Here is a tiny trained network, its code and every weight. The questions are about switching its units off for an input and a class, where a switched-off unit gives its printed mean instead of its output.

import numpy as np


def w(rows, s, z=0):
    codes = np.array(rows[::2]) - 128.0
    scale = np.full(codes.shape[1], s)
    scale[-1] = z or s
    return codes * scale


def f(y):
    return y / 2 * (1 + np.tanh(0.7978845608 * (y + 0.044715 * y**3)))


def log_softmax(a):
    a = a - a.max(-1, keepdims=True)
    return a - np.log(np.exp(a).sum(-1, keepdims=True))


def net(x, mask):
    res = np.array(x, float).reshape(1, 5) / 4 @ E
    y = f(res @ A[0][:, :-1].T + A[0][:, -1])
    res = res + np.where(mask, y, B[0][:, -1]) @ B[0][:, :-1]
    return log_softmax(res[-1] @ U[:, :-1].T + U[:, -1])


A, B = {}, {}
E = w([
[127,126,127,128,126,129,128],'x0',
[110,155,127,39,106,120,70],'x1',
[136,124,251,125,109,140,138],'x2',
[170,101,126,124,100,51,134],'x3',
[128,130,128,129,128,128,127],'x4',
],0.018)
A[0] = w([
[132,120,82,176,162,121,151,158],'N1',
[135,111,89,197,163,128,165,170],'N2',
[121,135,115,118,131,126,120,141],'N3',
[132,118,53,168,166,121,146,171],'N4',
[109,147,72,83,124,109,79,133],'N5',
[110,144,70,80,123,110,81,128],'N6',
[116,148,176,80,86,127,94,92],'N7',
[188,84,127,116,87,6,141,177],'N8',
[129,138,151,111,121,137,111,124],'N9',
[142,115,120,137,117,98,131,133],'N10',
[110,143,111,114,140,140,112,163],'N11',
[146,105,181,170,132,148,163,142],'N12',
[122,141,214,92,85,132,111,104],'N13',
[186,92,127,125,81,12,133,179],'N14',
[75,161,129,134,170,238,121,254],'N15',
[152,105,194,173,127,149,175,134],'N16',
[132,114,63,165,168,122,151,167],'N17',
[106,141,74,75,121,111,77,135],'N18',
[116,152,162,39,93,125,81,110],'N19',
],0.011,0.009)
B[0] = w([
[162,56,144,60,115,175,97,187],'N1',
[147,30,174,86,133,184,109,205],'N2',
[122,143,112,118,124,128,116,140],'N3',
[153,81,123,30,115,173,69,207],'N4',
[95,197,71,184,125,76,122,193],'N5',
[94,210,65,198,123,69,128,192],'N6',
[166,54,136,41,116,181,93,179],'N7',
[208,113,118,133,46,59,165,232],'N8',
[131,114,130,116,131,150,125,145],'N9',
[155,115,128,124,105,104,136,145],'N10',
[98,156,112,120,139,137,84,157],'N11',
[89,156,187,194,168,113,185,188],'N12',
[156,32,167,85,128,182,127,199],'N13',
[231,112,106,131,7,47,170,228],'N14',
[1,150,143,123,239,227,91,254],'N15',
[103,176,202,225,161,92,203,198],'N16',
[158,75,131,32,112,182,78,199],'N17',
[102,195,68,191,124,80,117,196],'N18',
[155,106,93,31,109,156,59,207],'N19',
],0.0077,0.016)
U = w([
[103,69,140,43,180,211,72,234],'0',
[208,43,123,50,63,122,122,118],'1',
[57,237,69,160,179,123,94,123],'2',
[151,207,62,161,75,32,133,59],'3',
[54,163,183,237,206,153,192,143],'4',
[165,121,178,254,109,49,219,6],'5',
],0.0069,0.0016)

Each question gives the input, the list of numbers given to net, and the class t.
The units are the neurons (one row each of A and B). Each row of codes is followed by its name. A weight is (code - 128) times the scale printed after its matrix; where a second scale follows, it is the last column's (A, B and U).
mask holds one flag per neuron, in row order. A switched-off neuron (its flag False) gives its mean, the last column of its row in B, instead of its output. The means were averaged over made-up inputs and are rounded, as every weight is.
A unit's drop is (log p(t) with every unit on - log p(t) with that unit switched off) / (log p(t) with every unit on - log p(t) with every unit switched off).
most important unit: the unit with the biggest drop
k most important neurons: the k neurons with the biggest drops, biggest first
drop of u: that unit's drop, to one decimal
input [3,-7,2,-5,7], class 4: most important unit	N16
input [5,1,-6,-3,6], class 2: 4 most important neurons	(N6; N5; N18; N13)
input [-4,7,-3,0,6], class 2: 2 most important neurons	(N14; N8)
input [7,-8,-8,0,5], class 0: 2 most important neurons	(N14; N8)
input [-1,-5,1,-3,3], class 4: 3 most important neurons	(N16; N19; N12)
input [7,1,-8,-8,-4], class 2: 4 most important neurons	(N6; N5; N18; N13)
input [-6,-3,1,0,5], class 4: 3 most important neurons	(N14; N8; N19)
input [5,-7,1,-1,-2], class 4: 3 most important neurons	(N16; N12; N19)
input [-1,-5,0,0,-1], class 0: 3 most important neurons	(N14; N8; N2)
input [-3,2,-2,1,6], class 3: drop of N15	0.3
input [6,4,0,-8,5], class 2: drop of N1	0.1
input [8,0,5,0,-3], class 4: drop of N14	0.2
input [0,6,-7,1,-5], class 3: drop of N15	0.5
input [-7,-1,3,1,5], class 5: most important neuron	(N15)
